[171 100 185 171] = Z554
[ 89 105  88  78] = Z352
[134 128 131 133] = Z602
[131 109 121 126] = Z274
rev: [171 185 100]
Z554
rev: [109 131]
Z274

[134  99 135 156 129 123] -> Z702
[171 120 145 104 138 122] -> Z352
[120 171 154 145 149 117] -> Z294
[ 73 122 130  79 139 116] -> Z63
[134  99 135 156 132 123] -> Z554
rev: [122 138]
Z352
find: [171 120 145 104 138 122]
Z352
rev: [123 129 156 135]
Z702

[122 116 133 107 111 116 153 135 111  82  75 140 120 148 109 128 107 122
 101 106 125 107 101 111] : Z274
[166 102 162 183 143 133  57 129  99 156 203 131 118  84 108 101  93 108
 177 179 159 136 140 176] : Z554
[144 109 134 164 138 128  57 112 110 165 199 110 116  76 117 101 111 109
 165 163 138 136 142 157] : Z405
[ 57 129 100 156 121 122 133 128 121 113 110 129 123 132 121 125 119 123
 119 119 124 119 118 120] : Z63
[166 102 162 183 143 133  57 129  99 156 203 131 118  84 108 135 114 128
  99 104 126 110 104 109] : Z133
[122 116 133 107 111 116 153 135 111  82  75 140 120 148 109 128 107 122
 102 109 133 106  99 115] : Z702
[158 203 133 148 132 127  88 120 115 145 165 119 120  99 119 112 115 116
 148 147 134 131 134 144] : Z295
find: [166 102 162 183 143 133  57 129  99 156 203 131 118  84 108 135 114 128
  99 104 126 110 104 109]
Z133
rev: [120 119 165]
Z295
rev: [119 119 123 119 125 121 132]
Z63
rev: [121 132]
Z63

[179 171 168 123 177 109 168 103 149 102 161] : Z63
[191 186 118 169 179 171 168 123 174 109 168] : Z453
[189 163 102 133 121 155 132 110 156 103 154] : Z295
[200 169  92 139 122 169 134 104 159 102 168] : Z702
[ 92 139 120 169 134 104 159 102 168 124 132] : Z133
[156 187 133 164 179 175 168 120 156 106 168] : Z405
rev: [132 124 168 102 159 104 134 169]
Z133
rev: [168 109 174 123 168 171 179]
Z453
rev: [168 102 159 104 134 169 122 139  92]
Z702

[123 128 127 125 128 126 131 128 129 127 125 130 129 128 128 128 128 129
 131 126 128 127 128 124 126 129 127 129 128 128 127 124 124 129 126 130
 129 128 127 127 131 128 127 135 127 126 131 128 127 129 128 126] -> Z352
[120 129 131 132 126 123 130 132 133 128 120 135 123 126 136 126 127 135
 132 141 133 129 130 124 147 129 126 126 133 129 129 144 136 130 134 127
 124 130 115 131 130 129 131 135 129 128 130 126 126 135 130 134] -> Z348
[ 70 125 131 138 133 116 123 125 119 127 112 132 129 130 131 129 128 123
 136 134 122 129 131 119 128 140 115 127 137 130 132 102 136 125 125 121
 114 133 127 131 127 124 126 151 143 133 121 140 128 133 128 129] -> Z554
[134 128 129 126 126 131 128 129 129 127 128 127 127 127 128 126 127 128
 131 131 129 128 129 130 128 123 125 127 128 128 129 128 127 127 127 125
 126 128 128 129 127 129 131 130 129 129 131 128 127 128 128 126] -> Z405
[156 125 126 137 132 127 123 125 125 131 125 117 129 130 123 131 125 112
 133 127 130 129 125 124 122 149 130 131 124 130 126 135 124 120 126 125
 141 124 133 123 130 128 123 140 123 131 126 120 129 119 128 125] -> Z274
[120 127 127 128 126 129 128 128 128 128 132 126 127 126 130 127 128 127
 122 130 129 128 129 130 118 120 125 127 132 129 133 129 124 126 130 123
 130 128 126 128 121 127 130 125 134 130 128 130 125 129 127 132] -> Z63
[129 129 129 129 125 129 127 130 128 128 124 127 126 125 128 125 127 130
 124 129 130 127 129 128 131 118 127 126 128 128 128 130 128 128 131 128
 129 128 126 131 127 130 132 129 125 130 131 130 125 131 129 130] -> Z295
[128 126 130 131 129 127 126 126 129 129 132 127 128 132 127 129 128 140
 133 127 125 127 126 130 132 134 129 129 124 130 131 130 125 133 127 128
 127 128 124 131 121 128 126 132 124 129 127 130 129 128 126 126] -> Z702
[128 128 127 128 129 128 128 128 128 128 128 129 128 129 128 129 119 136
 122 123 131 134 128 129 127 130 129 128 127 128 128 128 128 128 128 128
 128 128 129 128 128 128 127 128 128 128 127 128 129 127 128 127] -> Z294
[128 128 129 128 127 128 128 129 128 128 128 127 127 126 129 127 128 130
 127 130 129 128 129 128 130 123 127 127 129 128 128 128 128 128 129 127
 127 128 126 129 127 129 131 129 127 129 130 128 127 129 128 129] -> Z602
[129 127 130 131 128 129 128 128 127 127 130 127 128 128 128 128 128 132
 123 129 128 129 128 129 128 129 127 128 124 129 128 124 126 129 128 127
 126 128 131 128 124 128 128 128 125 129 128 127 128 129 128 128] -> Z133
find: [156 125 126 137 132 127 123 125 125 131 125 117 129 130 123 131 125 112
 133 127 130 129 125 124 122 149 130 131 124 130 126 135 124 120 126 125
 141 124 133 123 130 128 123 140 123 131 126 120 129 119 128 125]
Z274
rev: [119 131 129 122 134 136 123 128]
Z554
rev: [128 127 128 128 128 127 128 128 128 129 128]
Z294
rev: [115 140 128 119 131 129 122 134 136 123 128]
Z554

[116 114 126 162 127 111 114 126] : Z133
[ 88 165 132 188 128  86 159 130] : Z453
[116 114 126 162  86 128 159 126] : Z295
[132  88 165 173 135  83  91 137] : Z352
rev: [188 132]
Z453
rev: [159  86 128]
Z453
rev: [126 159]
Z295
rev: [132 165  88]
Z453
rev: [135 173 165  88]
Z352
rev: [ 91  83 135]
Z352

[156 116 160  74 106  71 137  87 144 113 116] : Z63
[112 160 116  74 106  71 137  87 144 113 116] : Z554
[114 134  90 113 105 144  69  98 126 144 100] : Z348
[112 160 156  74 106  71 137  87 144 113 151] : Z453
rev: [156 160 112]
Z453
find: [112 160 116  74 106  71 137  87 144 113 116]
Z554
rev: [100 144 126  98  69 144 105 113  90]
Z348
find: [112 160 156  74 106  71 137  87 144 113 151]
Z453
rev: [106  74 116]
Z554
rev: [ 74 116 160]
Z554

[ 81 165 134 120  83]  Z274
[165  81 120 134 123]  Z295
[145 163 123 100 150]  Z63
rev: [ 83 120]
Z274
rev: [134 120  81]
Z295
rev: [100 123 163]
Z63
rev: [134 120  81 165]
Z295

[132 177 161 160 149] -> Z702
[177 131 157 150 200] -> Z602
[176 133 184 157 164] -> Z294
[177 132 161 160 185] -> Z453
rev: [164 157 184 133]
Z294
rev: [164 157]
Z294
rev: [161 132 177]
Z453

[126 144 131 154 115 108 118 160 148 121] = Z63
[138 100 110 175 139 138 127 141 117 146] = Z133
[146 130 178 129 149 141 122  94 114 127] = Z453
[146 141 132 130 106 121 127 138 126 111] = Z405
[133 160  95 118 137 134 152 138  75 113] = Z352
[178 129 152 141 122  94 114 127 150 142] = Z274
[140 140 120 151 121 117 126 130 160 131] = Z294
[126 144 131 154 115 108 118 132 148 121] = Z295
[105 153 141 112 111 159 129 115 160 131] = Z348
[133 146 130 147 135 128 102 137 124  99] = Z602
[141 129 124 141 131 130 126 115 183 144] = Z554
[137 154 118 147 113  80 131 188 145 123] = Z702
rev: [132 141]
Z405
rev: [127 114  94 122 141 149 129 178]
Z453
find: [140 140 120 151 121 117 126 130 160 131]
Z294
rev: [188 131  80 113 147 118]
Z702
rev: [160 115 129]
Z348
rev: [141 127 138]
Z133

[127 128 128 128 130 129 142 181 191 149]  Z453
[128 129 128 128 128 129 135 167 196 163]  Z352
[181 190 149 131 127 128 129 128 128 128]  Z348
[128 131 150 190 179 140 129 126 130 128]  Z295
[128 129 127 128 130 143 183 132 130 128]  Z294
[128 128 128 137 171 194 159 132 130 128]  Z405
[127 129 128 127 128 134 161 196 169 135]  Z702
rev: [128 128 127]
Z453
rev: [190 150 131 128]
Z295
find: [128 128 128 137 171 194 159 132 130 128]
Z405

[121 125 122 120 126 129 101 141 124 127] : Z702
[ 93 140 110 131 125 137 125 103 123 140] : Z405
[126 113 142 126 129 124 136 127 110 139] : Z133
[106 140 107 127 151 137 105 135 118 118] : Z602
[140 121 143 110 109 133 131 140 119 126] : Z295
[149 120 145 120 105 113 169 131 135 120] : Z554
[120 125 129 101 141 124 148 102 127 127] : Z348
[119 138 108 130 157 148  74 142 136 128] : Z274
[100 127 115 143 158 127 118 135 126 136] : Z352
[132 124 125 125 131 123 141 116 127 123] : Z63
[119 132 118 129 135 136 150 136 116 132] : Z453
[129 127 142 132 116 129 136 150 136 135] : Z294
rev: [124 141 101 129 126 120]
Z702
rev: [135 136 150 136 129 116 132]
Z294

